Below are the code and all the weights of a small trained network. Each question names an input and a class and asks about switching units off, where a switched-off unit gives its printed mean instead of its output.

import numpy as np


def w(rows, s, z=0):
    codes = np.array(rows[::2]) - 128.0
    scale = np.full(codes.shape[1], s)
    scale[-1] = z or s
    return codes * scale


def norm(h):
    return h / np.sqrt((h * h).mean(-1, keepdims=True) + 1e-5)


def f(y):
    return np.maximum(y, 0)


def log_softmax(a):
    a = a - a.max(-1, keepdims=True)
    return a - np.log(np.exp(a).sum(-1, keepdims=True))


def net(x, mask):
    res = np.array(x, float).reshape(1, 4) / 4 @ E
    u = 0
    for l in range(2):
        y = f(norm(res) @ A[l][:, :-1].T + A[l][:, -1])
        res = res + np.where(mask[u : u + 6], y, B[l][:, -1]) @ B[l][:, :-1]
        u += 6
    return log_softmax(norm(res)[-1] @ U[:, :-1].T + U[:, -1])


A, B = {}, {}
E = w([
[186,198,120,155,39,48,89,210,49,196,123,189],'x0',
[2,106,15,216,197,121,154,96,117,50,28,153],'x1',
[106,165,168,108,129,53,57,159,124,139,82,135],'x2',
[181,83,127,91,138,133,118,160,114,109,215,181],'x3',
],0.00091)
A[0] = w([
[87,80,61,158,149,158,148,131,139,51,131,177,55],'0.n0',
[119,84,194,53,185,151,109,105,206,112,151,77,51],'0.n1',
[160,125,128,145,64,155,195,129,105,194,159,119,106],'0.n2',
[85,105,119,138,166,196,179,26,189,98,103,31,7],'0.n3',
[157,118,80,182,62,203,254,88,115,164,132,108,90],'0.n4',
[120,121,194,74,173,160,132,83,206,137,147,62,36],'0.n5',
],0.0019,0.002)
B[0] = w([
[185,81,86,132,159,80,142,180,83,113,168,201,232],'0.n0',
[165,150,168,57,164,145,53,20,151,129,127,39,200],'0.n1',
[141,134,102,173,114,180,176,126,114,170,153,123,216],'0.n2',
[138,69,130,133,124,186,219,155,173,243,101,180,249],'0.n3',
[195,160,77,131,136,149,146,63,55,162,152,77,229],'0.n4',
[131,137,195,45,206,131,6,11,153,19,142,34,189],'0.n5',
],0.0023,0.0015)
A[1] = w([
[179,118,203,87,58,149,124,223,147,178,210,179,4],'1.n0',
[114,112,221,31,137,151,80,73,184,109,129,43,47],'1.n1',
[103,119,86,143,121,102,115,145,102,3,153,158,45],'1.n2',
[171,63,123,84,163,184,204,123,157,158,192,138,118],'1.n3',
[136,139,87,200,121,79,160,167,92,153,81,167,92],'1.n4',
[71,198,156,160,104,77,72,134,136,133,46,102,12],'1.n5',
],0.0026,0.0023)
B[1] = w([
[141,177,202,2,98,44,204,186,41,240,165,245,220],'1.n0',
[234,62,214,42,184,211,27,80,191,74,233,63,227],'1.n1',
[207,86,98,196,155,40,40,208,61,107,202,181,159],'1.n2',
[86,158,145,136,110,104,101,133,140,106,82,125,254],'1.n3',
[120,130,169,105,122,138,91,125,168,108,141,79,237],'1.n4',
[42,202,207,192,28,107,91,204,231,43,48,58,185],'1.n5',
],0.0035,0.0023)
U = w([
[2,4,4,246,251,247,253,8,251,52,7,138,95],'0',
[191,4,2,253,238,8,19,245,5,3,244,252,142],'1',
[5,253,244,250,3,30,4,249,250,6,4,22,120],'2',
[248,29,254,3,249,252,4,3,252,46,253,4,243],'3',
[248,247,253,4,10,4,162,252,4,252,249,252,143],'4',
[246,253,7,250,4,251,245,11,5,243,174,14,1],'5',
],0.0037,0.002)

Each question gives the input, the list of numbers given to net, and the class t.
The units are the neurons (one row each of A and B). Each row of codes is followed by its name. A weight is (code - 128) times the scale printed after its matrix; where a second scale follows, it is the last column's (A, B and U).
mask holds one flag per neuron, layer by layer. A switched-off neuron (its flag False) gives its mean, the last column of its row in B, instead of its output. The means were averaged over made-up inputs and are rounded, as every weight is.
A unit's drop is (log p(t) with every unit on - log p(t) with that unit switched off) / (log p(t) with every unit on - log p(t) with every unit switched off).
The circuit of an input: a set's keep is (log p(t) with only the set's units on - log p(t) with every unit switched off) / (log p(t) with every unit on - log p(t) with every unit switched off). Starting from all 12 units, units are removed one at a time, each time the one whose removal leaves the highest keep (on an exact tie, the one counted first), for as long as the keep stays at least 0.8.
units of the circuit, in order: the units of the circuit, biggest drop first
most important unit: the unit with the biggest drop
top k neurons: the k neurons with the biggest drops, biggest first
k most important neurons of layer l: the k neurons of layer l with the biggest drops, biggest first
drop of u: that unit's drop, to one decimal
input [1,-5,-8,-7], class 5: most important unit	1.n1
input [-4,3,1,1], class 0: 2 most important neurons of layer 0	0.n3, 0.n0
input [2,0,7,2], class 2: 3 most important neurons of layer 0	0.n3, 0.n0, 0.n2
input [8,-3,3,-6], class 2: top 3 neurons	1.n5, 0.n3, 0.n0
input [-5,3,0,-5], class 0: units of the circuit, in order	0.n3, 1.n1
input [-1,2,8,6], class 1: top 3 neurons	1.n2, 1.n0, 0.n1
input [0,-2,-2,-4], class 5: 2 most important neurons of layer 0	0.n4, 0.n2
input [-8,5,-1,5], class 0: 2 most important neurons of layer 0	0.n3, 0.n0
input [0,-1,-4,-6], class 5: units of the circuit, in order	0.n4, 1.n1
input [-2,4,-3,3], class 0: 3 most important neurons of layer 1	1.n0, 1.n1, 1.n3
input [-1,1,-3,1], class 0: top 4 neurons	1.n0, 1.n1, 1.n3, 0.n3
input [-1,7,8,4], class 1: top 2 neurons	1.n2, 0.n0
input [0,-6,-7,1], class 4: top 2 neurons	1.n0, 0.n2
input [-2,5,0,-2], class 0: most important unit	0.n3
input [-4,8,-6,8], class 1: top 2 neurons	0.n0, 1.n2
input [-2,1,-8,-4], class 0: 2 most important neurons of layer 1	1.n0, 1.n3
input [-1,1,4,-2], class 2: drop of 0.n5	0.1
input [-2,3,-7,1], class 0: drop of 1.n4	0.0
input [4,-3,8,-5], class 2: drop of 1.n5	0.8
input [-1,-8,7,-7], class 3: drop of 1.n1	0.9
input [6,4,-2,4], class 1: top neuron	1.n0
